[[131 134]
 [145 107]]
->
[[145 107]
 [131 134]]

[[119 143 130 117 136 118 116 139 120 123 137 136 124 148 124]
 [116 115 124 147 130 118 150 110 124 132 136 108 127 141 129]]
->
[[116 115 124 147 130 118 150 110 124 132 136 108 127 141 129]
 [119 143 130 117 136 118 116 139 120 123 137 136 124 148 124]]

[[141 128 132 128 127 106 136 129 143]
 [136 122 124 138 136 125 131 127 143]]
->
[[136 122 124 138 136 125 131 127 143]
 [141 128 132 128 127 106 136 129 143]]

[[114 133 102 118 127 127 149]
 [125 130 119 129 115 130 128]]
->
[[125 130 119 129 115 130 128]
 [114 133 102 118 127 127 149]]

[[129 127 128 126 126 129 126]
 [124 110 127 129 106 120 130]]
->
[[124 110 127 129 106 120 130]
 [129 127 128 126 126 129 126]]

[[123 126 116 135]
 [153 123 127 112]]
->
[[153 123 127 112]
 [123 126 116 135]]

[[127 132 137 134 139 127 132 129 134 127 127 139 137 133 130 110]
 [102 127 113 128 128 125 136 130 129 128 139 123 131 134 128 125]]
->
[[102 127 113 128 128 125 136 130 129 128 139 123 131 134 128 125]
 [127 132 137 134 139 127 132 129 134 127 127 139 137 133 130 110]]
---
[[130 132]
 [127 125]
 [106 126]
 [125 120]
 [129 131]
 [129 138]
 [128 129]
 [127 129]
 [122 139]]
->
[[130]
 [127]
 [106]
 [125]
 [129]
 [129]
 [128]
 [127]
 [122]]

[[115 127 136 120]
 [131 126 125 127]
 [132 135 128 113]
 [108 147 120 136]
 [135 121 130 119]
 [127 131 131 134]
 [123 135 132 134]
 [126 130 127 136]
 [133 127 120 141]
 [138 123 127 152]
 [123 111 131 121]]
->
[[115 136]
 [131 125]
 [132 128]
 [108 120]
 [135 130]
 [127 131]
 [123 132]
 [126 127]
 [133 120]
 [138 127]
 [123 131]]

[[119 127 126 125 128 123 153 122 126 132 103 131 135 128 127]
 [125 129 100 129 127 133 151 134 131 129 119 123 140 129 130]]
->
[[119 126 128 153 126 103 135 127]
 [125 100 127 151 131 119 140 130]]

[[147 118 140 138]
 [137 124 140 106]
 [133 125 129 122]
 [145 119 145 103]
 [123 129 122 139]
 [122 131 123 117]
 [130 127 129 127]]
->
[[147 140]
 [137 140]
 [133 129]
 [145 145]
 [123 122]
 [122 123]
 [130 129]]

[[134 102 141 133 134 138]
 [142 102 137 122 130 139]
 [ 99 136 117 127 121 131]
 [113 132 129 153 139 141]
 [110 117 122 112 117 144]
 [147 128 127 122 141 152]]
->
[[134 141 134]
 [142 137 130]
 [ 99 117 121]
 [113 129 139]
 [110 122 117]
 [147 127 141]]

[[124 113 124 136 121 114 118]
 [126 126 133 123 126 130 130]
 [129 116 127 119 130 119 125]
 [129  99 122 125 117 102 127]
 [125 140 126 142 135 130 134]
 [127 120 127 118 122 121 128]
 [129 122 129 142 123 127 125]
 [129 115 127 145 124 117 124]
 [140 122 120 121 117 121 138]
 [131 131 127 133 132 135 130]
 [124 152 132 128 139 142 126]]
->
[[124 124 121 118]
 [126 133 126 130]
 [129 127 130 125]
 [129 122 117 127]
 [125 126 135 134]
 [127 127 122 128]
 [129 129 123 125]
 [129 127 124 124]
 [140 120 117 138]
 [131 127 132 130]
 [124 132 139 126]]

[[117 127 147]
 [122 121 103]]
->
[[117 147]
 [122 103]]

[[119 140]
 [135 124]
 [107 139]
 [135 137]
 [107 150]
 [134 128]]
->
[[119]
 [135]
 [107]
 [135]
 [107]
 [134]]
---
[[130 127 127 128]
 [126 128 129 128]
 [127 131 126 128]
 [156 128 128 128]]
->
[[126 128 129]
 [127 131 126]]

[[133 132 143 122]
 [132 143 145 141]
 [148 133 138 114]
 [151 128 140 119]
 [149 132 144 111]]
->
[[132 143 145]
 [148 133 138]]

[[123 120 141 136 120]
 [151 127  99 122 136]
 [136 152 137 138 124]]
->
[[151 127  99]
 [136 152 137]]

[[136 121 107]
 [126 124 107]
 [109 135 122]
 [112 134 114]
 [141 119 115]]
->
[[126 124 107]
 [109 135 122]]

[[117 119 107 105]
 [135 127 124 116]
 [131 115 141 120]
 [123 114 124 115]]
->
[[135 127 124]
 [131 115 141]]

[[132 150 114 119]
 [129 145 113 120]
 [122 140 137 129]
 [129 139 128 129]
 [129 138 132 131]]
->
[[129 145 113]
 [122 140 137]]
